Below is a small trained network, with its code and all its weights. Each question gives an input and a target symbol and asks what happens when units are switched off, that is, made to give their printed mean instead of their output.

import numpy as np


def w(rows, s, z=0):
    codes = np.array(rows[::2]) - 128.0
    scale = np.full(codes.shape[1], s)
    scale[-1] = z or s
    return codes * scale


def norm(h):
    return h / np.sqrt((h * h).mean(-1, keepdims=True) + 1e-5)


def f(y):
    return y / 2 * (1 + np.tanh(0.7978845608 * (y + 0.044715 * y**3)))


def softmax(a):
    e = np.exp(a - a.max(-1, keepdims=True))
    return e / e.sum(-1, keepdims=True)


def log_softmax(a):
    a = a - a.max(-1, keepdims=True)
    return a - np.log(np.exp(a).sum(-1, keepdims=True))


def net(x, mask):
    ids = ['αβγδηθλμξπτφψω'.index(c) for c in x.split()]
    T = len(ids)
    res = E[ids] + P[:T]
    r = norm(res)
    for j in range(2):
        rows = slice(3 * j, 3 * j + 3)
        q, k, v = (r @ M[0][rows].T for M in (Q, K, V))
        z = softmax(np.where(np.tri(T) > 0, q @ k.T / 3**0.5, -1e9)) @ v
        o = O[0][rows]
        res = res + np.where(mask[j], z, o[:, -1]) @ o[:, :-1]
    y = f(norm(res) @ A[0][:, :-1].T + A[0][:, -1])
    res = res + np.where(mask[2:14], y, B[0][:, -1]) @ B[0][:, :-1]
    return log_softmax(norm(res)[-1] @ U[:, :-1].T + U[:, -1])


Q, K, V, O, A, B = {}, {}, {}, {}, {}, {}
E = w([
[155,187,92,163,177,150,176,116,111,146,75],'α',
[121,124,106,133,121,149,148,127,169,117,47],'β',
[119,202,122,163,117,185,142,164,142,74,88],'γ',
[111,167,76,106,168,160,156,84,175,87,122],'δ',
[121,142,93,113,121,167,143,70,152,109,104],'η',
[126,174,100,210,119,164,146,152,112,113,80],'θ',
[72,134,175,79,211,82,170,131,38,185,131],'λ',
[175,174,158,138,73,164,236,113,207,143,125],'μ',
[105,92,220,90,163,87,150,118,96,59,140],'ξ',
[101,41,177,164,84,32,124,93,40,128,77],'π',
[127,102,95,145,116,176,165,151,93,118,69],'τ',
[98,140,79,159,86,180,180,112,132,102,127],'φ',
[4,155,106,116,108,40,119,116,96,86,112],'ψ',
[136,102,110,129,121,146,217,166,137,103,110],'ω',
],0.0022)
P = w([
[180,110,98,91,137,114,51,174,119,148,175],'0',
[130,88,66,247,195,119,223,194,229,92,95],'1',
[105,210,98,40,18,245,172,55,41,86,47],'2',
[124,97,83,250,201,107,216,184,208,100,87],'3',
[92,208,126,39,26,228,168,51,51,88,54],'4',
[106,105,102,233,188,99,201,161,224,105,113],'5',
[86,207,147,55,55,222,152,41,63,89,58],'6',
[93,103,119,217,194,108,203,160,210,97,127],'7',
[79,206,160,56,56,199,150,49,66,94,80],'8',
[97,117,137,218,184,91,197,140,211,105,128],'9',
[83,221,175,73,62,183,152,39,73,81,84],'10',
[91,113,123,230,191,92,205,168,203,108,114],'11',
],0.0021)
Q[0] = w([
[52,24,72,219,188,84,232,201,201,39,110],'H1',
[109,118,82,128,127,147,179,128,159,102,88],'H1',
[121,33,43,240,197,31,210,213,187,148,184],'H1',
[213,53,83,190,166,14,45,207,235,213,246],'H2',
[194,220,120,21,24,217,29,103,58,132,115],'H2',
[102,247,118,31,15,252,188,32,21,19,1],'H2',
],0.0061)
K[0] = w([
[223,103,34,133,126,173,95,190,181,135,148],'H1',
[126,132,51,90,107,125,118,131,119,81,120],'H1',
[208,120,76,157,137,162,137,139,169,175,156],'H1',
[215,129,28,125,111,191,152,178,186,123,117],'H2',
[2,148,136,161,137,110,219,90,127,73,116],'H2',
[30,115,214,146,151,77,152,79,95,111,127],'H2',
],0.0057)
V[0] = w([
[172,178,195,172,102,172,92,164,107,222,153],'H1',
[183,116,140,54,105,164,33,82,159,201,81],'H1',
[176,172,97,72,69,163,121,86,52,108,234],'H1',
[159,84,185,65,252,83,210,171,29,197,139],'H2',
[61,103,88,229,99,66,98,117,28,190,71],'H2',
[34,228,70,80,178,120,177,166,142,230,140],'H2',
],0.0032)
O[0] = w([
[41,214,89,141,108,184,101,99,60,185,113,95],'H1',
[43,171,233,60,98,123,198,70,92,208,126,158],'H1',
[160,183,154,169,164,93,197,75,48,111,178,251],'H1',
[100,188,193,75,133,126,205,59,41,42,115,114],'H2',
[47,115,125,192,233,17,200,86,157,169,87,105],'H2',
[72,154,70,4,206,62,179,218,65,141,210,158],'H2',
],0.0039,0.0027)
A[0] = w([
[112,208,110,78,102,173,3,150,56,154,128,2],'N1',
[156,166,190,111,128,136,112,81,76,98,81,63],'N2',
[78,142,96,146,130,85,135,133,104,218,157,115],'N3',
[158,109,73,105,220,31,167,138,129,59,104,7],'N4',
[141,86,79,139,84,184,58,189,100,105,185,106],'N5',
[104,203,125,204,172,91,148,68,131,181,124,128],'N6',
[80,148,120,133,103,175,144,92,50,156,142,143],'N7',
[196,96,113,99,168,121,124,188,152,89,197,128],'N8',
[184,124,90,36,111,80,63,61,112,206,198,36],'N9',
[39,87,126,107,98,131,107,186,199,169,100,93],'N10',
[159,124,64,167,112,161,43,170,104,228,199,74],'N11',
[106,37,110,204,142,154,90,151,181,102,93,113],'N12',
],0.0053,0.0041)
B[0] = w([
[193,216,154,137,98,107,73,210,84,122,37,137],'N1',
[138,109,61,199,176,194,137,172,147,121,125,166],'N2',
[185,195,73,86,131,196,126,139,163,94,159,152],'N3',
[93,149,117,144,37,133,140,160,240,119,106,179],'N4',
[68,98,150,57,155,131,105,48,122,166,106,178],'N5',
[156,83,111,104,86,100,113,115,79,136,87,252],'N6',
[107,101,164,140,182,98,87,154,178,143,145,222],'N7',
[112,54,107,125,98,133,93,148,70,114,101,173],'N8',
[203,144,145,140,198,101,160,71,255,109,115,112],'N9',
[107,106,111,121,157,232,175,113,134,157,53,119],'N10',
[60,110,114,198,103,121,147,85,153,93,180,188],'N11',
[153,192,142,98,178,80,108,110,113,147,191,157],'N12',
],0.0057,0.0037)
U = w([
[61,204,166,70,189,65,218,141,66,94,177,97],'α',
[135,112,137,72,143,222,183,119,171,222,53,131],'β',
[24,100,110,148,135,152,121,18,179,165,220,62],'γ',
[121,34,139,36,66,178,109,169,18,125,145,66],'δ',
[207,169,246,110,41,143,156,151,130,217,205,250],'η',
[211,218,21,75,180,139,121,143,75,212,104,239],'θ',
[98,137,79,98,13,93,164,200,207,71,91,106],'λ',
[74,200,192,162,73,135,4,175,74,134,88,137],'μ',
[216,128,151,20,153,104,65,62,152,45,138,168],'ξ',
[175,163,187,182,202,41,127,132,237,130,139,162],'π',
[134,88,173,172,98,50,175,43,80,138,17,40],'τ',
[191,154,32,193,67,57,91,154,48,125,230,84],'φ',
[94,39,80,159,236,107,68,247,159,189,104,110],'ψ',
[163,142,138,228,140,239,165,142,113,17,135,21],'ω',
],0.0049,0.0013)

Each question gives the input, a string of symbols that net reads in full, and the target symbol t.
The units are the heads (3 rows each of Q, K, V and O) and the neurons (one row each of A and B). Each row of codes is followed by its name. A weight is (code - 128) times the scale printed after its matrix; where a second scale follows, it is the last column's (O, A, B and U).
mask holds one flag per unit, heads first, then neurons. A switched-off unit (its flag False) gives its mean, the last column of its rows in O or B, instead of its output. The means were averaged over made-up inputs and are rounded, as every weight is.
A unit's drop is (log p(t) with every unit on - log p(t) with that unit switched off) / (log p(t) with every unit on - log p(t) with every unit switched off).
The circuit of an input: a set's keep is (log p(t) with only the set's units on - log p(t) with every unit switched off) / (log p(t) with every unit on - log p(t) with every unit switched off). Starting from the 12 units with the biggest drops (on a tie, the unit counted first), units are removed one at a time, each time the one whose removal leaves the highest keep (on an exact tie, the one counted first), for as long as the keep stays at least 0.8.
units of the circuit, in order: the units of the circuit, biggest drop first
k most important neurons: the k neurons with the biggest drops, biggest first
which heads matter: for each layer, one digit per head in row order, 1 if its drop is at least 0.15 and else 0, layers parted by /
input β φ α μ δ ω ω ξ δ, target ω: units of the circuit, in order : H2, N2
input ψ γ γ ξ δ α π α γ α δ, target τ: units of the circuit, in order : H2, N6
input α π ω λ δ φ, target α: which heads matter : 11
input η δ τ φ, target η: units of the circuit, in order : H1, H2
input λ π γ, target τ: which heads matter : 01
input ξ τ ξ θ, target ξ: which heads matter : 11
input ξ λ φ θ δ λ ψ φ φ η γ γ, target ξ: which heads matter : 11
input η ξ φ λ μ μ γ ω φ ω β γ, target η: which heads matter : 11
input μ ω τ π α ω φ, target τ: which heads matter : 01
input τ μ ω γ φ δ ψ τ, target τ: which heads matter : 01
input δ α ω π π μ ψ φ π β, target δ: which heads matter : 01
input μ τ μ β ψ μ π τ ω δ, target μ: which heads matter : 11
input φ τ θ ψ φ γ δ, target λ: units of the circuit, in order : N4, H2, H1
input γ φ τ γ γ λ ξ τ, target γ: 2 most important neurons : N11, N5
input ξ π η ω γ β τ ξ φ φ γ φ, target ξ: units of the circuit, in order : H1, H2, N12
input π μ α π τ, target τ: units of the circuit, in order : H2
input α φ γ φ φ τ γ, target μ: units of the circuit, in order : N1, H2, N5, N11
input δ γ ω φ φ δ, target δ: units of the circuit, in order : H2, N8
input γ θ τ, target ψ: units of the circuit, in order : N7, H2
input ω φ φ φ α λ φ ψ ω δ ψ, target λ: which heads matter : 10
input φ γ α θ θ, target φ: which heads matter : 11
input μ ω ξ, target ω: which heads matter : 00
input γ δ ξ θ α ω τ φ γ δ ξ, target ω: units of the circuit, in order : N2
input π ψ ω φ, target π: units of the circuit, in order : H2, H1, N12
